(in the rows, 128 means zero)
Here are made-up elements, facts about them, and rows of numbers that follow some of those facts. Name the element behind each unnamed row.

Some facts about the elements:
[bredu,trastam,gigrul,pladra,minu,stedrimak] φ stavubran
[bosti,dradus,keskitror] φ grutris
[flumer,plenom,klupli] φ gigrul
[griplino,truvi,zoklok,plurol,suklar] φ lofo
[vudra,drufek] φ duto
[tribri] φ bredu
[distumal,peplir] φ brifla
[skarur,biklik,nuvo] φ minu
[treskin,plupe,reke] φ gripi
[floklal,duto,klipa,zonar,gripi,nodre,satre] φ gune
[plarim,fotrek,falinu] φ satre
[semak,taplen,rifak] φ magris
[bigre,labri,stutrebur,brimok] φ griplino
[tenik,keskin,stuflaben,klegran,fiflu] φ distumal
[bisten,masku,drefla] φ semak
[skisum,flibozuk,skilo,stuzom] φ klurotro
[klizukli,voklun] φ truvi
[nafleskos,grifar,petru] φ zetraze
[roflin,vufli] φ floklal
[gristebu,zuker] φ zonar
[skobro,tesu] φ flibozuk
[reples,stugen] φ grifar
[vifak,dragom,fenim] φ soflon
[skoses,brefal,sadruk] φ dragom
[neror,poflar,kazo] φ kudru
[nuplan,pigim] φ klipa
[novu] φ zoklok
[miploflik] φ poflar
ψ 101 <- bosti,flumer,vudra,treskin,nafleskos,gristebu,peplir,skoses,kazo,pigim,novu,brimok
ψ 693 <- dradus,tribri,plarim,plupe,klizukli,skobro,vufli,masku,zuker,taplen,nodre,stedrimak,stutrebur,fiflu
ψ 994 <- trastam,tenik,roflin,fotrek,reples,voklun,plurol,tesu,stuzom,drefla,sadruk,klupli,keskitror
ψ 90 <- skarur,bigre,drufek,neror,miploflik,klegran,fenim
ψ 297 <- bisten,skisum,vifak,biklik,keskin,falinu,reke
ψ 700 <- pladra,stugen,labri,plenom,rifak,brefal,skilo,nuplan,nuvo,stuflaben,suklar,petru

Some elements and their rows:
[131  96 117  78  89 126 146  86 164  88 100 129  96 110 129  99 192 146
 131 120 120  56  72  95 146 120 120 120 157 131 156 120 130]: drefla
[127 107 102  81  90 125 150  87 165  86  83 131  83 110 128  99 162 143
  88 136 110  73  68 106 149 118 109 120 126 122 212 122 128]: fenim
[129 100  91  79  94 124 148  87 156  87  93 132 134 119 128  93 175 141
  89 137 115  75  69 125 149 124 109 127 126 110 178 146 130]: tribri
[148 157 104  95 125 177 158 115 157  92 189 133  82 149 188 134 163 144
 106 119  93 127  68  94 152  79 155 129 105 133 154 124 174]: zoklok
[150 152 105 181 128 189 163  87 151 138  80 137  79 155 144 119 152 137
  99 137  80  98  80  96 180  78 230 121 107 166 148 173 164]: flibozuk
[126 113 103 121  99 128 146  86 153 108  79 132 112 112 127  97 167 141
  97 127 106  67  69 123 151 119 165 118 140 132 159 133 145]: tesu
[233 118 130  79 111 160 151  92 169  98 134 130  77 113 176 126 198 156
 164 118  86  78  86  88 146  78 143 132 128 166 147 122 136]: semak
[130 116  94  79  84 122 147  89 155  87  97 130 140 112 129 103 151 144
  92 133 101  67  69 122 152 110 110 118 110 111 157 122 126]: falinu
[127 107  93  82  93 125 147  87 158  87  91 133 101 112 128  97 168 143
  89 122 107  58  69 118 149 116 137 120 123 137 174 121 126]: stugen
[169 130 113 109 114 163 168  90 155  88 130 131  79 139 171 130 158 142
 106 126  81  94  68  94 156  94 161 130 107 145 150 151 156]: kudru
[125 120  87  75  66 127 146  85 153  86  95 132 102 129 128  98 164 143
  87 149 106  69  65 113 151 130 108 122 149 135 187 140 137]: fiflu
[168 132 115 121 118 167 171  89 155  96 117 133  79 137 167 130 159 141
 107 128  82  92  68  94 157  89 172 126 107 151 150 153 155]: grifar
[126 101 107  82  90 125 147  86 156  86 100 131 116 111 129 100 169 143
 100 122 115  65  68 116 148 132 128 120 138 118 170 122 142]: keskitror
[129 118  89  80  79 125 149  88 156  87  90 131  93 111 128  96 162 143
  90 125 103  74  68 111 149 111 118 120 133 129 189 123 137]: neror
[130 111 107  78 100 125 147  88 158  96  83 131 102 113 129  96 191 144
 100 122 117  70  68  95 147  96 110 120 152 126 169 121 125]: taplen
[125 124  88  80 100 126 147  98 164  85 136 137 127 114 129  98 172 145
  89 119 121  80  68 114 148 108 128 121 109 126 197 119 127]: suklar
[169 130 113 111 115 164 169  89 155  88 128 132  78 138 171 130 157 141
 107 126  82  94  68  93 157  93 163 128 106 146 151 152 156]: poflar
[128 137  87  76  65 199 151  84 150  82 161 131  77 169 167 156 134 142
  89 162  80  80  64  95 180 144 110 138 113 177 151 174 189]: distumal
[132 135  89  80  71 182 153  86 152  85 152 132  78 158 170 144 143 142
  90 146  80  86  66  94 170 125 128 135 107 161 150 165 177]: brifla

Name these rows:
No name comes twice in this set of rows, the named rows included.
[125 127  88  80 101 125 146  99 165  87 140 138 130 113 129  98 173 145
  89 119 123  83  68 114 149 107 126 120 109 124 200 120 126] | labri
[137 110 111  78 100 125 147  88 161  98  82 131  97 113 130  96 198 144
 109 121 120  68  70  93 146  92 109 121 157 129 164 121 125] | masku
[215 122 125  81 110 159 153  91 159  93 135 130  77 118 175 127 186 146
 148 120  83  83  78  89 147  79 145 130 118 158 148 128 142] | magris
[126 104 109  89  94 126 147  86 156  87  91 132 110 112 126 102 170 143
 100 122 113  65  68 113 150 128 136 121 139 123 167 123 140] | reples

Now the same elements, written a new way:
Known rows:
[156 102  54 125 178 135  93 110 134 135 182 157 129 147 132 109  93 171
 109  80 116 128  96  99 136 107 136 148  85 134  88 138 151  89 124 104
 111]: sadruk
[167  69 101  65 138 161 121 108 165 157  69 204 140 139 102 105  66 175
  97 100 131 135 129 177  53  99 136 163 180 168 135 189 206  78  87  98
 119]: gigrul
[156  87 112 103  87 133  99  89 166 181  87 161 126 122 128 165 101 135
  86 136 115 136 123  56  85  68 138 156 191 144 103 140 110  90 106 129
 131]: gripi
[174 100  67 111 133 133  97  83 143 151 119 158 149 141 124 138 127 138
 101  97 128 131 128  68 102  72 119 163 153 128 107 133  88 112 105  98
 152]: plupe
[184  90  67  97 189 158 123 118 127 128 119 188 140 152 121  98  90 174
 105  84 118 123 120 141 118  99 129 163 124 132 100 178 159  95 106  80
 116]: trastam
[154  97  56 134 177 136  84  96 141 135 192 172 140 130 124 114  95 166
 109  83 127 122  90  98 116  85 141 143 108 130 118 137 133  81 121 106
 122]: bisten
[156  97  70 119 177 125  98 112 143 134 186 168 129 140 128 114  87 161
 106  82 125 119 104  93 126 108 141 155 106 136  98 142 152  84 115 112
 110]: fenim
[126  87  87 104 123 124  80  95 173 165 144 164 126 130 120 127  76 167
  99 101 127 142  98 110  83 106 146 145 130 168 118 133 191  74 113 133
 113]: soflon
[177  96  77 129 155 141 100  90 134 144 141 174 140 124 130 141 114 143
  98 109 118 116 112  60 117  56 136 154 154 111 109 146  76  95 115 103
 137]: falinu
[170 100  73 112 141 134  97  77 145 152 128 157 145 136 127 141 120 143
  96 108 132 126 128  76 103  71 121 161 160 128 111 138  91 107 102 111
 139]: pigim
[152  87 112 102  88 132  98  89 167 181  85 162 125 122 127 163  99 138
  86 136 115 138 122  59  85  70 139 155 186 147 104 141 118  89 107 130
 128]: duto
[181  87  81  96 189 152 122 111 135 131 137 192 140 143 118 102  81 172
 100  89 132 117 132 146 104  99 130 168 147 136 119 179 158  90  93  93
 114]: nuvo
[144 130  70 119 220 111  95  80 127 125 110 176 147 124 127 125 107 151
  92  79  94 120 109  91 139 128 150 154 113 141  89 168 139 116 120 112
 122]: plurol
[177  88  62  90 163 148 108  95 143 136 107 184 157 151 108 100 105 164
 109  74 136 132 128 143  83  92 120 166 141 147 127 161 156 103  95  82
 143]: tribri
[153  97  76 121 179 126  96 104 139 136 177 167 131 135 129 118  91 167
 101  93 128 121 112 101 126 103 139 157 114 138 108 144 151  87 110 119
 108]: stugen
[153  98  71 122 179 127  94 103 140 137 189 165 131 136 129 117  88 166
 102  89 129 120 110 101 124 106 137 155 113 136 106 141 148  87 111 118
 109]: rifak
[177 102  74 122 156 140 108 105 128 144 130 159 130 141 137 136 113 148
  99 108 108 125 115  63 137  79 132 158 129 117  80 148  99 101 118 101
 123]: roflin
[153  87 112 102  88 132  98  90 167 180  86 162 124 122 127 162  99 138
  86 136 115 138 122  59  85  70 139 155 187 146 104 140 116  90 107 130
 129]: floklal
[185  85  70 103 189 160 116 104 134 129 129 203 151 136 112 101  90 170
 106  85 129 116 116 144  95  78 136 158 147 128 132 179 142  88 102  81
 126]: biklik

Name these rows:
No name comes twice in this set of rows, the named rows included.
[140 127  83 119 219 105  92  73 136 130 129 180 147 114 125 131  99 148
  86  84 106 114 119  95 127 129 151 158 135 145 107 168 139 112 110 126
 120] | suklar
[179 101  74 122 156 140 109 106 127 144 131 159 131 141 138 137 113 146
  98 108 108 124 117  60 138  77 131 158 131 116  80 146  94 103 117 100
 123] | fotrek
[180  89  66  88 175 153 113  91 143 137 116 187 156 149 110 101  98 168
 103  84 142 125 133 155  81  90 119 167 155 143 132 170 152 100  88  89
 132] | flumer
[159 100  56 109 163 125  91  87 144 135 140 166 153 145 116 114 117 155
 109  75 137 130 117 103 102  94 125 161 121 143 119 135 139 105 105 101
 143] | dradus
[140 125  69 110 200 108  84  57 144 136 111 174 160 123 117 129 114 147
  91  81 119 123 121 106 104 115 139 156 141 151 120 157 135 119 104 122
 136] | novu
[153 100  46 115 155 129  81  88 149 141 170 157 148 148 118 109 105 163
 111  70 137 136 107 106 100 100 124 153 107 146 115 124 146  97 111 102
 140] | masku
[140 133  83 116 227  99  96  75 137 126 122 186 148 114 123 131 100 138
  89  73 100 109 115  85 128 138 157 158 132 146  98 172 138 115 114 122
 124] | bigre
[181  88  61  87 165 152 112  96 143 137 107 187 158 152 107  98 104 164
 108  73 138 130 131 148  82  92 119 168 145 146 128 165 154 104  93  78
 144] | stedrimak
[139 136  63 110 207 100  82  51 141 131  93 177 169 121 112 128 122 137
  92  64 111 125 121  96 103 127 140 159 138 155 116 159 131 131 109 111
 153] | stutrebur
[183  85  80  93 187 150 127 122 137 128 134 196 139 147 117 100  80 165
 105  81 127 115 125 139 105 104 134 168 141 135 110 180 162  87  98  86
 115] | skarur
[150 101  52 116 162 130  81  83 149 144 180 156 145 143 122 114 100 166
 106  82 140 130 109 111 101  97 125 152 116 144 118 129 144  94 107 113
 127] | skoses

The same elements again, as new rows of numbers:
Some elements and their rows:
[139 107  91 101 101 147  68 100  84 154 129  96 126 134 106 157  97 111
 145  92 107 111 166 127 111 175 123 188 197 154 164 109 179 141 118 133
  64]: drefla
[137 112  86 141 121 139  81  99 122 137 107  83 157 137  91 138 102 130
 122  62 135 115 141 119  95 140 117 185 193 148 154  99 160 132 152 143
  94]: bosti
[179 134  91 148 157 107  95  90 137 109 115  50 126 168  99 174 149  96
 154  52 164 153 175 106 144 157  98 192 140 129 151 110 181 117 154 131
  56]: klurotro
[155 111  84 148 147 110  75  91 116 144 127  71 139 134  90 153 134 129
 150  63 157 121 174 104  98 132  97 186 168 134 134  97 181 131 158 120
  84]: stuzom
[128 150  48  90 150 164 101 124 135 120  72 105 143 159 122 177 139  98
 140 107 161 162 149 137 146 133 125 165 171 107 110 100 158 123 140 162
  56]: klipa
[133 108  59 105 141 156  98 124  94 146  88 103 153 118 108 140 102 130
 136  95 145 140 143 136 124 125 105 172 188 141 123  82 172 128 160 138
  73]: nuplan
[165 114  96 150 151 109  63  91 120 142 116  77 135 122 107 151 130 131
 146  54 160 132 174 108 127 131  97 196 150 132 144 107 177 118 161 118
 102]: skobro
[138 161  97 102 133 145  42 124 138 109 128 101 130 171 128 119 150  92
 134  78 142 166 117 157 126 134 130 192 181 157 108  68 122 170 119 146
  60]: griplino
[143 113  91 129 126 137  46 125 114 139 126 102 143 150 110 119 141 119
 133  71 131 153 118 151  98 126 111 186 189 159 114  64 136 160 158 127
  87]: labri
[132 113  90 142 115 144  45 106 130 134 126 101 158 161  98 120 137 110
 119  59 144 138 118 147  92 129 124 189 197 157 115  80 128 151 146 135
 103]: brimok
[139 128  98 134 112 130  42 104 121 145 127 104 143 148 124 119 130 121
 132  70 140 154 120 147 104 127 121 196 189 151 111  84 127 156 154 125
 105]: stutrebur
[127 144  97 124 140 115 100 101 138 128  70  47 157 117 142 119 112 135
 134  99 116 166 143 106 112 182 114 200 197 104 119  83 155 157 122 170
  54]: distumal
[147 114  98 109 103 143  61  97  89 153 124  98 128 121 126 148  93 123
 135  81 108 118 156 134 131 163 122 197 193 148 163 110 159 128 137 132
  87]: taplen
[181 164 100  92 126 118 102 109 135  98  79  62 130 153  82 177 139 144
 106 106 129 112 117 102 103 158 117 161 139 127 162  92 123 167 148 149
  52]: soflon
[184 165  99  91 114 112 103 107 134 100  75  61 128 142  81 177 135 149
 100 109 132 108 116 101  92 159 114 156 139 125 164  82 123 171 153 145
  54]: dragom
[131 152  73 143 130 134  76 138 121 146  88  74 180 165  97 134  93 140
 136  63 111 116 139 114  99 129 124 166 190 153 161 107 179 154 154 153
 110]: flumer
[132 159  74 135 128 119  73 141 104 152 116  72 176 164 101 140  93 143
 152  88 108 118 153 105  94 128 117 160 189 144 146 104 182 168 156 142
 109]: klupli
[146 110  98 101 101 150  57  96  84 154 126 101 126 122 128 152  92 116
 135  82 107 114 160 140 135 172 127 199 196 152 166 111 164 125 127 134
  82]: masku
[166 155  96 105 150 122  98 103 136 109 104  56 127 167 106 172 149 103
 140  82 129 142 155 114 142 171 118 187 147 134 158 109 159 132 131 153
  54]: zetraze

Rows to name:
No name comes twice in this set of rows, the named rows included.
[154 118  98  91  99 162  85 101 103 146 128  89 123 166 132 176 128  91
 138  97 106 117 165 153 147 183 134 199 197 159 167 113 173 121 103 158
  54] | semak
[139 118  86 134 118 122  78 103 105 147 126  83 146 132  96 142 105 135
 145  88 127 119 156 109  93 134 111 179 192 135 135  92 173 154 153 130
  77] | keskitror
[141 107  94  99 100 143  66  97  88 155 126 100 124 146 124 146  92 116
 118  90 108 115 149 129 121 176 136 187 192 155 166 109 179 124 126 132
  72] | bisten
[132 108  91 138 130 122  96 113 126 147  83  48 159 111 140 119  93 147
 133  83 118 150 138 116  94 150  99 195 195 125 139  71 170 147 159 167
  55] | stuflaben
[131 153  95 110 144 122 100 106 137 120  76  46 144 143 141 119 135 120
 136  97 119 163 142 110 127 181 117 197 187 104 129  96 154 152 123 170
  54] | brifla

The same elements again, as new rows of numbers:
Named rows:
[128 163 168 166 145 126 122 148 153 151 130 190 134 126  99 131 124 137
 156 138 113 169 158 135  97 114 100  87 110]: semak
[133 101 103 145 134 161  89 136 161 155 102 200 169 154 114 137 107 121
 180 150  88 118 130 151 150 116 117 139 126]: gristebu
[113 120 145 147 130 144  92 159 164 168 113 196 148 132 136 100 120 138
 154 143  81 145 170 147 131 108 134 110 123]: grutris
[148 114 140  90 145 139 107 154 202 184  92 215 153 175 122  88 111 120
 151 188  66 106 181 136 125 112 124 121 135]: nuvo
[124 148 161 160 141 131 113 152 158 158 125 191 139 129 112 121 123 137
 155 141 103 163 162 139 108 111 113  94 114]: magris
[153 125 149 127  95 147  80 151 146 170  76 200 132 142 132 104 134 128
 152 158  76 140 151 150 141 133 106 115 148]: reples
[149 114 139  89 146 139 107 154 202 184  91 216 151 176 122  88 111 121
 151 189  64 107 179 137 125 112 124 119 136]: plenom
[128 108 134  63 121 165 116 171 167 172 103 215 187 169 126  87 112 131
 127 187  76 128 167 164 144 116 117  83 135]: brefal
[159 122 148 123  98 149  82 154 143 173  77 197 131 147 132 101 128 127
 153 159  77 135 147 146 140 140 108 116 147]: keskitror
[123  83 157 127 159 159  96 173 167 190  81 187 154 166 131  97 131 140
 192 178  65 117 165 128 117 125  97 154 147]: biklik
[137  93 166 144 155 123  86 172 193 172 123 206 126 138 147  87 101 135
 183 165  64 119 188 141 120 113 137 140 128]: minu
[128  99 110 125 112 156  75 147 165 177 112 184 163 161 121 136 103 127
 178 169  90 146 131 124 139 104 118 129 132]: peplir
[159 121 139 137 114 153  85 148 135 166  64 191 139 137 128 103 120 113
 156 146  75 120 142 160 147 149 116 120 136]: roflin
[149 113 117 138 120 171 116 135 144 164 106 190 134 174 159  61 149 139
 153 161  95 120 130 115 135  99 132 148 132]: bigre
[174 105 162 123 115 136  78 162 162 175  83 203 118 151 138  94 117 124
 172 173  65 119 158 142 133 144 109 134 149]: klupli
[125 127 123  79 115 149  93 154 177 207  79 171 171 169 115  96 102 109
 133 186  78 144 162 117 124 100 138  90 122]: stuflaben
[127 127 137 138 134 156 124 148 180 189  91 181 163 143 139  89 105 114
 178 122  88 108 152 150 175 129 104 137 116]: vufli
[132 127 124 156 130 158  95 165 165 170 126 198 143 140 151  83 128 161
 130 127  88 128 157 112 126 131 157 126 125]: truvi
[132 102 113 133 119 158  86 142 170 161 117 206 163 160 121 136 116 135
 177 163  90 134 137 140 145 105 108 133 136]: kazo

Name these rows:
No name comes twice in this set of rows, the named rows included.
[ 98 104 141 138 134 169  93 150 163 188  62 190 165 159 129 107 161 144
 172 158  69 135 166 138 132 101  97 141 151] | skisum
[126 104 133 120 107 155  96 139 136 187  90 150 142 164 147  75 121 107
 172 184  92 155 136 119 130  71 132 125 121] | klegran
[152 100 155  97  91 163  89 178 126 163  96 202 153 144 141  92 119 135
 148 171  76 141 144 171 153 148 103  97 150] | sadruk
[134 145 156 133 125 146 134 149 184 189 111 184 150 151 127 101 115 127
 177 134 103 135 152 130 154 123  82 124 121] | taplen
[147 128 145 134  90 147  74 140 157 173  65 206 130 144 134 104 146 129
 152 153  70 137 159 153 148 121 109 122 154] | stuzom
[135 107 126 146 135 161 116 125 135 153  83 182 145 157 145  75 132 108
 173 159  89 118 139 156 144  89 125 140 120] | drufek
[112 134 142 137 107 150 112 136 206 196  88 199 150 150 146  91 134 132
 173 128  81 128 172 144 179  93  97 139 135] | skobro
[128  78 119 104 112 172  93 168 151 153 136 210 184 160 130 127 103 143
 172 177  89 140 132 162 157 115 101 117 141] | skoses
[149 119 147 111  85 146  63 161 136 199  71 158 136 142 131 103 109 113
 153 169  79 155 140 122 132 132 124 107 137] | tenik
[118 125 142 112 105 151 104 162 182 222  99 147 158 151 142  88  93 114
 176 146  92 144 150 112 160 111 111 122 117] | fiflu
[167 149 163 136 107 138 101 148 136 163  89 194 125 143 107 121 132 125
 154 157  97 151 139 138 120 145  86 102 139] | drefla
[129 125 126 156 131 156  94 165 166 170 125 197 143 136 150  85 127 159
 131 127  87 130 158 117 125 128 156 123 124] | zoklok
[133 131 117 104 144 156 113 140 174 174  72 203 172 162 111  97 114 109
 135 162  74 108 165 154 138 118 131 106 122] | nuplan

